Below is a small trained network, with its code and all its weights. Each question gives an input and a target symbol and asks what happens when units are switched off, that is, made to give their printed mean instead of their output.

import numpy as np


def w(rows, s, z=0):
    codes = np.array(rows[::2]) - 128.0
    scale = np.full(codes.shape[1], s)
    scale[-1] = z or s
    return codes * scale


def f(y):
    return np.maximum(y, 0)


def softmax(a):
    e = np.exp(a - a.max(-1, keepdims=True))
    return e / e.sum(-1, keepdims=True)


def log_softmax(a):
    a = a - a.max(-1, keepdims=True)
    return a - np.log(np.exp(a).sum(-1, keepdims=True))


def net(x, mask):
    ids = ['αβγθλμξψω'.index(c) for c in x.split()]
    T = len(ids)
    res = E[ids] + P[:T]
    u = 0
    for l in range(2):
        r = res
        for j in range(2):
            rows = slice(4 * j, 4 * j + 4)
            q, k, v = (r @ M[l][rows].T for M in (Q, K, V))
            z = softmax(np.where(np.tri(T) > 0, q @ k.T / 4**0.5, -1e9)) @ v
            o = O[l][rows]
            res = res + np.where(mask[u + j], z, o[:, -1]) @ o[:, :-1]
        u += 2
        y = f(res @ A[l][:, :-1].T + A[l][:, -1])
        res = res + np.where(mask[u : u + 4], y, B[l][:, -1]) @ B[l][:, :-1]
        u += 4
    return log_softmax(res[-1] @ U[:, :-1].T + U[:, -1])


Q, K, V, O, A, B = {}, {}, {}, {}, {}, {}
E = w([
[155,38,62,147,152,250,165],'α',
[171,150,172,77,71,194,1],'β',
[25,208,168,79,79,180,164],'γ',
[76,181,171,106,85,164,161],'θ',
[172,186,187,137,110,122,139],'λ',
[86,204,87,189,210,166,208],'μ',
[199,168,54,184,81,69,27],'ξ',
[50,40,210,190,209,36,94],'ψ',
[99,65,92,11,55,82,217],'ω',
],0.0072)
P = w([
[86,74,97,194,159,100,3],'0',
[128,105,193,181,92,119,149],'1',
[151,136,192,173,74,141,195],'2',
[191,154,173,114,103,141,203],'3',
[233,196,106,55,104,189,210],'4',
[209,180,149,45,172,126,166],'5',
],0.0033)
Q[0] = w([
[104,82,243,173,141,44,31],'0.h0',
[84,66,202,138,117,44,22],'0.h0',
[12,206,205,68,35,62,244],'0.h0',
[83,114,244,187,121,18,39],'0.h0',
[149,212,16,30,18,171,118],'0.h1',
[48,84,227,214,167,157,195],'0.h1',
[114,229,128,94,80,104,101],'0.h1',
[214,155,2,30,40,123,67],'0.h1',
],0.0044)
K[0] = w([
[224,176,38,49,74,204,138],'0.h0',
[185,137,57,19,50,219,125],'0.h0',
[88,33,33,181,216,187,242],'0.h0',
[249,164,21,57,70,232,179],'0.h0',
[56,9,168,203,184,62,53],'0.h1',
[253,152,50,6,140,170,235],'0.h1',
[130,88,78,213,216,150,40],'0.h1',
[12,48,252,222,145,22,39],'0.h1',
],0.0047)
V[0] = w([
[141,40,86,63,19,185,75],'0.h0',
[212,215,46,138,64,237,40],'0.h0',
[221,11,52,206,195,216,149],'0.h0',
[203,187,113,100,25,244,14],'0.h0',
[234,29,48,187,219,227,185],'0.h1',
[230,213,190,223,129,39,79],'0.h1',
[105,244,69,53,4,170,234],'0.h1',
[110,34,196,122,84,2,15],'0.h1',
],0.0044)
O[0] = w([
[173,39,126,73,32,199,91,96],'0.h0',
[195,204,43,108,66,226,65,24],'0.h0',
[239,56,61,179,157,192,228,169],'0.h0',
[199,174,97,83,50,244,38,40],'0.h0',
[220,74,88,212,161,180,248,156],'0.h1',
[219,254,96,92,123,32,72,118],'0.h1',
[22,200,92,111,28,177,182,3],'0.h1',
[186,87,197,33,142,51,84,184],'0.h1',
],0.0047,0.0027)
A[0] = w([
[205,17,56,208,220,171,168,202],'0.n0',
[135,254,75,189,165,119,147,245],'0.n1',
[61,29,196,222,244,78,162,196],'0.n2',
[132,92,179,126,188,18,97,250],'0.n3',
],0.0043,0.0022)
B[0] = w([
[188,23,62,151,192,190,163,209],'0.n0',
[55,246,74,218,103,32,165,151],'0.n1',
[63,25,213,104,253,163,140,254],'0.n2',
[93,107,152,95,212,68,139,220],'0.n3',
],0.0042,0.0088)
Q[1] = w([
[108,215,126,192,100,218,241],'1.h0',
[116,174,169,115,146,174,204],'1.h0',
[167,143,170,59,159,103,196],'1.h0',
[73,46,146,117,162,85,41],'1.h0',
[101,21,78,164,176,141,79],'1.h1',
[129,198,185,100,116,186,192],'1.h1',
[170,237,45,138,66,19,37],'1.h1',
[126,252,190,153,93,39,162],'1.h1',
],0.0044)
K[1] = w([
[89,27,110,227,205,185,40],'1.h0',
[113,66,116,182,172,199,144],'1.h0',
[133,95,105,146,113,212,225],'1.h0',
[141,176,204,65,73,94,202],'1.h0',
[103,186,69,86,51,148,229],'1.h1',
[115,50,197,91,226,153,80],'1.h1',
[154,188,88,241,92,134,2],'1.h1',
[168,166,166,167,205,46,46],'1.h1',
],0.0048)
V[1] = w([
[175,50,91,204,172,61,74],'1.h0',
[195,157,132,171,90,203,122],'1.h0',
[238,88,52,177,175,213,158],'1.h0',
[252,68,29,213,134,159,201],'1.h0',
[113,83,166,159,242,80,139],'1.h1',
[22,89,209,196,125,251,64],'1.h1',
[242,232,57,157,54,163,93],'1.h1',
[30,168,145,171,35,214,136],'1.h1',
],0.0038)
O[1] = w([
[184,200,143,213,89,109,199,177],'1.h0',
[130,102,210,90,161,113,50,89],'1.h0',
[103,169,220,149,104,123,107,146],'1.h0',
[79,149,246,169,85,79,121,140],'1.h0',
[205,222,131,121,85,151,128,227],'1.h1',
[109,215,165,112,255,247,47,158],'1.h1',
[105,35,141,156,176,45,124,10],'1.h1',
[81,120,103,176,230,166,137,66],'1.h1',
],0.0042,0.013)
A[1] = w([
[80,205,84,207,191,18,146,255],'1.n0',
[58,16,202,140,253,39,108,145],'1.n1',
[56,46,152,34,10,61,230,225],'1.n2',
[104,33,168,66,17,89,214,141],'1.n3',
],0.0035,0.0027)
B[1] = w([
[76,168,64,240,166,25,135,239],'1.n0',
[211,119,239,33,251,49,71,252],'1.n1',
[101,40,116,53,57,30,254,167],'1.n2',
[52,161,83,29,24,74,194,154],'1.n3',
],0.0044,0.0036)
U = w([
[196,33,50,153,125,240,196,209],'α',
[238,190,156,37,47,207,19,131],'β',
[33,165,89,88,153,189,67,161],'γ',
[92,138,112,121,127,141,83,68],'θ',
[77,166,219,141,70,94,91,28],'λ',
[57,212,71,252,165,91,196,19],'μ',
[195,112,42,207,65,14,73,252],'ξ',
[142,83,214,71,231,49,98,105],'ψ',
[88,57,108,70,33,38,224,114],'ω',
],0.0045,0.0035)

Each question gives the input, a string of symbols that net reads in full, and the target symbol t.
The units are the heads (4 rows each of Q, K, V and O) and the neurons (one row each of A and B). Each row of codes is followed by its name. A weight is (code - 128) times the scale printed after its matrix; where a second scale follows, it is the last column's (O, A, B and U).
mask holds one flag per unit, layer by layer, with each layer's heads first. A switched-off unit (its flag False) gives its mean, the last column of its rows in O or B, instead of its output. The means were averaged over made-up inputs and are rounded, as every weight is.
A unit's drop is (log p(t) with every unit on - log p(t) with that unit switched off) / (log p(t) with every unit on - log p(t) with every unit switched off).
The circuit of an input: a set's keep is (log p(t) with only the set's units on - log p(t) with every unit switched off) / (log p(t) with every unit on - log p(t) with every unit switched off). Starting from all 12 units, units are removed one at a time, each time the one whose removal leaves the highest keep (on an exact tie, the one counted first), for as long as the keep stays at least 0.8.
units of the circuit, in order: the units of the circuit, biggest drop first
most important unit: the unit with the biggest drop
top k neurons: the k neurons with the biggest drops, biggest first
top k neurons in layer l: the k neurons of layer l with the biggest drops, biggest first
which heads matter: for each layer, one digit per head in row order, 1 if its drop is at least 0.15 and else 0, layers parted by /
drop of u: that unit's drop, to one decimal
input ξ λ θ, target ω: most important unit => 1.h1
input ψ γ ψ ψ β ψ, target β: which heads matter => 10 / 00
input ψ ψ α ψ γ, target β: which heads matter => 01 / 01
input α α ψ ψ γ, target λ: units of the circuit, in order => 1.h0, 0.h0, 0.n0, 0.h1
input α ψ λ α, target ψ: which heads matter => 10 / 11
input β ψ θ ω, target ω: which heads matter => 00 / 01
input ψ ψ ψ μ, target μ: top 3 neurons => 0.n1, 1.n0, 1.n1
input α μ ω λ, target λ: units of the circuit, in order => 1.h0, 0.h1, 0.n0, 0.h0
input ψ μ ψ, target μ: units of the circuit, in order => 0.h1, 0.h0, 1.n0
input ψ α γ γ θ, target β: which heads matter => 11 / 01
input ψ ψ μ, target μ: units of the circuit, in order => 0.h0, 0.n1, 1.n0
input μ λ γ, target μ: which heads matter => 11 / 01
input ψ α θ, target β: top 2 neurons in layer 0 => 0.n2, 0.n3
input ψ ψ ψ α α γ, target β: top 4 neurons => 0.n2, 0.n3, 0.n0, 1.n0
input α ψ α ψ ψ α, target ψ: which heads matter => 11 / 10
input γ γ ω γ, target γ: most important unit => 0.h1
input γ γ θ, target γ: drop of 1.n2 => 0.0
input α θ α θ, target λ: drop of 1.h0 => 1.4
input α ψ μ ψ ψ γ, target λ: drop of 0.h1 => 0.4
input μ μ ψ γ, target μ: most important unit => 0.h0
